[-15  -9 -50 -18  40  18  -3 -16  24   0   4 -23  20  38  -7 -13  67  30
   3   2  15  12  -2  -7  39  -5  15  20  -7   6]	Q/X
[-15  19  -9 -28  24  18 -37  -9  23 -24  11 -18  15  60 -26  -8  52  52
  -1 -19   8  28   5 -24  24  27   1  44  -4  10]	M/F
[-15   9 -10 -15  23  11  14 -16  28 -64 -11 -24  27  12  -2 -13  17  -6
  15 -19   2   5  -9 -34  26 -18  27  20  -6 -11]	Q/X
[-29  -9   3   0  13  20  24 -41  42 -35 -57  -7  22  28   2   5   5 -11
  16 -26   0  14   2  -7  42 -16  19  16 -10 -22]	B/P
[-18  -1 -18 -29  41   5  15  -7   1   0 -34   5  31  19  -3 -18  13 -11
  13  -2  14  -6 -13 -43  22 -10  20  -2 -14   9]	Q/Z
[-17   3  -3 -26  31  10 -11  -8   3  -5  -9  -3  11  28 -12 -17   9  11
   2  -3   9   5   8 -32  25   5  21   5  -4  16]	Q/Z
[-24 -12 -30 -14  22  11 -26  -3  -2   5  13 -20   2  33 -17 -19  37  54
  11  16  45  20   0 -20  28  15   2   0  -4  10]	B/A
[-28   0 -32 -15  12  12   4  49  26  -6   2 -28  10  10   1 -39  71  12
   1  23  -9  -5   8 -10  34 -15  20  21 -11  -8]	M/C
[ -9  17 -18 -24  34  12  -8 -48  36 -13   7  20   9  36  -9  33  25  26
 -15 -23   0  14 -13 -16  15   7   7  24   3  -7]	H/K
[-16  -1 -18 -10  27   8  -1 -39  16 -12  10 -13  36  38 -17 -13  35  22
  33 -21  14  22 -16 -31  10   3  23  12  -8   6]	Q/X
[ -1  29 -30 -40  35   6 -25 -27  17 -17  21  12  16  34 -18   2  19  18
 -16 -11   8  10 -11 -37   4   9   5  32   3  19]	H/K
[-11 -11 -17  10  23  55   6 -51  24 -17   1 -27  28   6  -2  -1  54  17
  21 -20   4  26   0  14  23   3  27   4   2  -2]	Q/X
[ -5  17  -1 -38  14   6  18  71  -7  -7 -10  27  13 -26   6 -43  11 -35
  -3  14   2 -28 -14 -61   9 -27  17  11 -11  -1]	Q/X
[-11  12 -24 -31  45  23  -2 -40  33 -14   2   5  27  49 -12   4  24  12
  -2 -31   7   9 -17 -29  15  -1  19  25  -2  13]	H/J
[-34  -8 -24 -30  48  18 -10 -13  20 -23 -27 -14  22  52 -12 -19  34  22
   7   1  19   3  -2 -25  46  -4  13  10  -5  -9]	B/P
[  1  15  13 -27  12   8   4  17   9 -25   8  31  16   0  -9 -13  -4 -25
  -8 -25  -5  -2 -15 -54 -13  -6  20  28  -6   5]	M/F
[-11  24 -14 -43  29  22  -8  30   8  -9  28   4  23  18 -12 -32  41   4
   5   2   8   2 -12 -55  16   3  22  30  -7  17]	M/C
[-13  17 -12 -31  34  20  -7 -51  35 -31   4  14  20  46 -18  20  10  18
  -8 -44   4  18  -7 -29   9   8  12  30   8   3]	H/J
[-27   3 -19 -36  24  17 -34 -21  22 -15  -4 -15  23  61 -28 -13  38  46
  10  -9  14  25  -1 -30  32  19   9  22  -8  13]	M/C
[-44 -29 -16 -10  37  18 -38 -51   6  -7 -17 -48  19  86 -26 -21  39  73
  33   6  28  48  23   2  42  27  -2  11 -10  17]	Q/Z
[-18  18  -6 -36  29  22 -32 -17  25 -32   5  -9  29  56 -19 -11  36  35
   0 -18  17  21  -8 -42  18  13  14  39  -7   5]	M/F
[-28   3  12 -23  16  21 -21 -43  29 -14 -49  12  25  56 -24  -2 -14  27
  17 -42  15  28 -12 -41  31   9  11  11  -8 -12]	B/A
[-10  17  -5 -29  27  18 -29 -45  29 -32   3   5  20  58 -28  24  24  39
 -13 -34   8  24  -5 -29  14  25   7  35   2  12]	H/K
[-20  12  -6 -33  29  19 -33 -42  24 -30   7 -22  19  67 -25 -11  32  45
   8 -19   9  34   5 -20  19  27  10  29   0  18]	M/F
